[-0.41 -1.11]
[-0.44 4.05]
[4.48 0.92]
[-2.72 -6.25]
[-1.92 6.26]
[1.78 -6.21]
[0.40 -5.03]
[-1.56 -1.86]
[0.55 1.05]
=>
[0.55 -1.56 0.40 1.78 -1.92 -2.72 4.48 -0.44 -0.41]
[1.05 -1.86 -5.03 -6.21 6.26 -6.25 0.92 4.05 -1.11]

[3.37 2.81 3.12 2.82 1.62 1.07 1.13 -1.24 0.62]
[5.39 -0.97 -2.90 3.25 -0.41 -3.82 -5.86 3.92 2.07]
[4.57 3.68 0.37 6.03 0.80 2.65 1.63 1.48 -0.61]
[-3.62 -0.97 -2.90 -1.85 1.70 4.27 1.96 2.42 2.68]
[-2.56 2.70 3.01 1.95 -2.53 3.93 -2.64 0.66 -0.88]
[-7.99 0.58 3.27 6.15 -1.11 -3.82 -3.27 -0.93 0.29]
=>
[-7.99 -2.56 -3.62 4.57 5.39 3.37]
[0.58 2.70 -0.97 3.68 -0.97 2.81]
[3.27 3.01 -2.90 0.37 -2.90 3.12]
[6.15 1.95 -1.85 6.03 3.25 2.82]
[-1.11 -2.53 1.70 0.80 -0.41 1.62]
[-3.82 3.93 4.27 2.65 -3.82 1.07]
[-3.27 -2.64 1.96 1.63 -5.86 1.13]
[-0.93 0.66 2.42 1.48 3.92 -1.24]
[0.29 -0.88 2.68 -0.61 2.07 0.62]

[-0.26 -0.57 -0.76 0.23 -0.18 0.11 0.26]
[5.78 7.44 1.31 -5.85 6.91 5.30 0.53]
[-0.84 -0.90 -0.62 0.80 -0.93 -0.70 0.33]
[3.49 2.99 -0.12 -3.42 3.42 3.06 0.91]
[0.78 0.30 -0.73 -0.92 0.89 1.06 0.74]
[6.08 7.61 0.87 -6.32 7.14 5.79 1.04]
[6.29 4.96 -1.26 -6.48 6.22 6.16 2.53]
[-0.85 -1.14 -0.88 0.90 -1.15 -0.94 0.69]
[-0.50 -0.62 -0.32 0.63 -0.78 -0.89 0.26]
=>
[-0.50 -0.85 6.29 6.08 0.78 3.49 -0.84 5.78 -0.26]
[-0.62 -1.14 4.96 7.61 0.30 2.99 -0.90 7.44 -0.57]
[-0.32 -0.88 -1.26 0.87 -0.73 -0.12 -0.62 1.31 -0.76]
[0.63 0.90 -6.48 -6.32 -0.92 -3.42 0.80 -5.85 0.23]
[-0.78 -1.15 6.22 7.14 0.89 3.42 -0.93 6.91 -0.18]
[-0.89 -0.94 6.16 5.79 1.06 3.06 -0.70 5.30 0.11]
[0.26 0.69 2.53 1.04 0.74 0.91 0.33 0.53 0.26]

[6.32 2.96 -0.31 -4.66 6.23 7.66 2.50 -3.89 -2.57]
[5.28 3.89 -1.93 -5.12 6.66 5.89 2.60 -5.09 -2.03]
[3.68 3.76 -2.45 -4.07 5.22 6.41 2.28 -4.20 -0.83]
[5.58 3.46 -3.33 -5.22 6.15 6.53 2.78 -4.92 -0.59]
[-0.67 3.90 6.80 1.81 -1.22 -3.24 -7.16 -0.45 -4.23]
[1.49 2.08 5.40 0.09 -0.85 -0.63 -5.01 0.41 -3.00]
=>
[1.49 -0.67 5.58 3.68 5.28 6.32]
[2.08 3.90 3.46 3.76 3.89 2.96]
[5.40 6.80 -3.33 -2.45 -1.93 -0.31]
[0.09 1.81 -5.22 -4.07 -5.12 -4.66]
[-0.85 -1.22 6.15 5.22 6.66 6.23]
[-0.63 -3.24 6.53 6.41 5.89 7.66]
[-5.01 -7.16 2.78 2.28 2.60 2.50]
[0.41 -0.45 -4.92 -4.20 -5.09 -3.89]
[-3.00 -4.23 -0.59 -0.83 -2.03 -2.57]

[-0.76 0.47 -2.72 -3.28 -1.15 0.48 0.34 -1.00]
[-1.14 1.82 1.42 0.06 -3.03 0.03 -0.95 2.08]
[0.59 1.33 -0.10 2.13 0.65 -3.47 0.63 2.66]
[-0.14 -0.61 -4.03 -0.47 -0.82 1.00 5.29 0.75]
[1.00 1.11 -0.62 3.09 2.26 -5.18 1.05 3.40]
[-0.41 -1.04 -1.32 -3.67 -0.01 -0.22 -0.02 -0.71]
[0.11 -3.05 1.24 -6.23 -1.47 8.39 -1.51 -5.24]
[-0.12 1.41 -0.85 0.05 -1.65 -0.42 -1.64 -0.14]
=>
[-0.12 0.11 -0.41 1.00 -0.14 0.59 -1.14 -0.76]
[1.41 -3.05 -1.04 1.11 -0.61 1.33 1.82 0.47]
[-0.85 1.24 -1.32 -0.62 -4.03 -0.10 1.42 -2.72]
[0.05 -6.23 -3.67 3.09 -0.47 2.13 0.06 -3.28]
[-1.65 -1.47 -0.01 2.26 -0.82 0.65 -3.03 -1.15]
[-0.42 8.39 -0.22 -5.18 1.00 -3.47 0.03 0.48]
[-1.64 -1.51 -0.02 1.05 5.29 0.63 -0.95 0.34]
[-0.14 -5.24 -0.71 3.40 0.75 2.66 2.08 -1.00]

[-6.88 -5.67 0.02 5.81 5.43 -5.56 6.76 5.30 -5.68 0.03 -5.59 0.02 -0.93 0.02 -0.57 -4.84]
[-1.89 -1.63 1.43 1.30 1.25 -1.51 1.42 1.22 -1.62 1.80 -1.52 2.09 -4.90 1.49 0.28 -1.33]
[-1.34 -1.22 -4.53 0.71 0.68 -1.14 0.75 0.67 -1.10 -5.04 -1.15 -7.12 4.06 -4.87 -1.69 -1.04]
=>
[-1.34 -1.89 -6.88]
[-1.22 -1.63 -5.67]
[-4.53 1.43 0.02]
[0.71 1.30 5.81]
[0.68 1.25 5.43]
[-1.14 -1.51 -5.56]
[0.75 1.42 6.76]
[0.67 1.22 5.30]
[-1.10 -1.62 -5.68]
[-5.04 1.80 0.03]
[-1.15 -1.52 -5.59]
[-7.12 2.09 0.02]
[4.06 -4.90 -0.93]
[-4.87 1.49 0.02]
[-1.69 0.28 -0.57]
[-1.04 -1.33 -4.84]
